Below are the code and all the weights of a small trained network. Each question names an input and a class and asks about switching units off, where a switched-off unit gives its printed mean instead of its output.

import numpy as np


def w(rows, s, z=0):
    codes = np.array(rows[::2]) - 128.0
    scale = np.full(codes.shape[1], s)
    scale[-1] = z or s
    return codes * scale


def norm(h):
    return h / np.sqrt((h * h).mean(-1, keepdims=True) + 1e-5)


def f(y):
    return np.maximum(y, 0)


def log_softmax(a):
    a = a - a.max(-1, keepdims=True)
    return a - np.log(np.exp(a).sum(-1, keepdims=True))


def net(x, mask):
    res = np.array(x, float).reshape(1, 2) / 4 @ E
    u = 0
    for l in range(3):
        y = f(norm(res) @ A[l][:, :-1].T + A[l][:, -1])
        res = res + np.where(mask[u : u + 12], y, B[l][:, -1]) @ B[l][:, :-1]
        u += 12
    return log_softmax(norm(res)[-1] @ U[:, :-1].T + U[:, -1])


A, B = {}, {}
E = w([
[252,96,76,236],'x0',
[194,105,220,39],'x1',
],0.0028)
A[0] = w([
[156,254,102,187,83],'0.n0',
[179,198,177,82,111],'0.n1',
[161,143,234,140,252],'0.n2',
[204,56,67,111,102],'0.n3',
[93,57,79,134,71],'0.n4',
[47,233,77,109,151],'0.n5',
[40,139,62,57,129],'0.n6',
[27,140,142,67,170],'0.n7',
[147,115,206,122,214],'0.n8',
[81,124,134,92,166],'0.n9',
[172,116,77,146,69],'0.n10',
[116,175,99,122,33],'0.n11',
],0.0035,0.0014)
B[0] = w([
[45,40,159,65,177],'0.n0',
[157,187,57,122,198],'0.n1',
[80,101,4,140,250],'0.n2',
[97,112,85,132,206],'0.n3',
[114,127,80,112,148],'0.n4',
[152,150,152,226,227],'0.n5',
[198,121,91,114,220],'0.n6',
[163,87,139,232,252],'0.n7',
[92,61,26,121,226],'0.n8',
[127,57,117,244,195],'0.n9',
[110,80,108,172,174],'0.n10',
[139,96,99,110,135],'0.n11',
],0.0026,0.0023)
A[1] = w([
[194,113,180,45,65],'1.n0',
[150,167,104,145,143],'1.n1',
[54,163,208,99,141],'1.n2',
[154,78,82,154,67],'1.n3',
[194,129,146,191,80],'1.n4',
[253,86,198,72,216],'1.n5',
[112,107,65,189,139],'1.n6',
[18,156,183,125,253],'1.n7',
[157,123,158,88,81],'1.n8',
[165,221,153,125,103],'1.n9',
[173,125,69,48,173],'1.n10',
[106,81,88,101,53],'1.n11',
],0.0056,0.0015)
B[1] = w([
[32,240,25,158,177],'1.n0',
[100,162,147,109,156],'1.n1',
[215,99,125,80,170],'1.n2',
[151,106,147,108,213],'1.n3',
[157,100,164,93,185],'1.n4',
[21,163,73,186,224],'1.n5',
[91,163,180,53,254],'1.n6',
[254,58,83,98,201],'1.n7',
[37,151,13,222,148],'1.n8',
[157,143,143,139,128],'1.n9',
[90,128,164,130,200],'1.n10',
[110,156,175,129,159],'1.n11',
],0.0041)
A[2] = w([
[192,86,142,116,28],'2.n0',
[112,82,183,57,7],'2.n1',
[75,121,207,50,137],'2.n2',
[125,167,253,105,131],'2.n3',
[196,132,94,105,117],'2.n4',
[224,104,79,178,69],'2.n5',
[166,95,97,93,133],'2.n6',
[69,237,75,164,154],'2.n7',
[109,109,109,58,2],'2.n8',
[103,147,72,155,70],'2.n9',
[115,184,90,57,247],'2.n10',
[183,181,101,101,31],'2.n11',
],0.0057,0.001)
B[2] = w([
[164,139,65,92,174],'2.n0',
[75,142,152,163,179],'2.n1',
[140,156,136,189,193],'2.n2',
[62,146,252,253,164],'2.n3',
[241,103,169,139,172],'2.n4',
[159,139,189,45,217],'2.n5',
[186,154,117,149,180],'2.n6',
[66,115,56,21,252],'2.n7',
[118,114,226,172,168],'2.n8',
[36,163,124,110,203],'2.n9',
[183,115,109,179,198],'2.n10',
[133,177,148,128,135],'2.n11',
],0.0042,0.0038)
U = w([
[68,144,33,98,174],'0',
[252,113,119,107,154],'1',
[111,152,203,227,3],'2',
],0.012,0.0027)

Each question gives the input, the list of numbers given to net, and the class t.
The units are the neurons (one row each of A and B). Each row of codes is followed by its name. A weight is (code - 128) times the scale printed after its matrix; where a second scale follows, it is the last column's (A, B and U).
mask holds one flag per neuron, layer by layer. A switched-off neuron (its flag False) gives its mean, the last column of its row in B, instead of its output. The means were averaged over made-up inputs and are rounded, as every weight is.
A unit's drop is (log p(t) with every unit on - log p(t) with that unit switched off) / (log p(t) with every unit on - log p(t) with every unit switched off).
The circuit of an input: a set's keep is (log p(t) with only the set's units on - log p(t) with every unit switched off) / (log p(t) with every unit on - log p(t) with every unit switched off). Starting from the 12 units with the biggest drops (on a tie, the unit counted first), units are removed one at a time, each time the one whose removal leaves the highest keep (on an exact tie, the one counted first), for as long as the keep stays at least 0.8.
circuit, biggest first: the units of the circuit, biggest drop first
most important unit: the unit with the biggest drop
k most important neurons: the k neurons with the biggest drops, biggest first
top k neurons in layer l: the k neurons of layer l with the biggest drops, biggest first
input [5,5], class 0: circuit, biggest first -> [1.n5]
input [-8,6], class 1: circuit, biggest first -> [1.n2, 1.n7, 2.n7]
input [3,3], class 2: 2 most important neurons -> [1.n0, 0.n2]
input [6,-5], class 1: circuit, biggest first -> [1.n5, 1.n0, 2.n5]
input [-7,6], class 1: circuit, biggest first -> [1.n7, 1.n2, 2.n7]
input [2,-3], class 2: top 2 neurons in layer 1 -> [1.n0, 1.n5]
input [-5,-4], class 1: top 2 neurons in layer 1 -> [1.n7, 1.n5]
input [4,4], class 0: 3 most important neurons -> [1.n5, 1.n7, 0.n7]
input [-3,3], class 2: top 2 neurons in layer 0 -> [0.n8, 0.n2]
input [-3,-1], class 2: top 2 neurons in layer 0 -> [0.n7, 0.n6]
input [8,8], class 0: top 3 neurons in layer 0 -> [0.n7, 0.n9, 0.n5]
input [-1,3], class 2: 2 most important neurons -> [0.n2, 0.n8]
input [3,0], class 2: 3 most important neurons -> [1.n6, 1.n7, 0.n7]
input [3,-1], class 2: 2 most important neurons -> [1.n6, 1.n7]
input [6,8], class 0: most important neuron -> [1.n5]
input [-3,-3], class 2: top 2 neurons in layer 0 -> [0.n2, 0.n6]
input [-4,-1], class 1: top 2 neurons in layer 1 -> [1.n7, 1.n10]
input [-4,-3], class 1: top 2 neurons in layer 0 -> [0.n2, 0.n8]
input [-8,-7], class 1: top 4 neurons in layer 0 -> [0.n2, 0.n8, 0.n1, 0.n3]
input [1,2], class 2: most important unit -> 1.n5
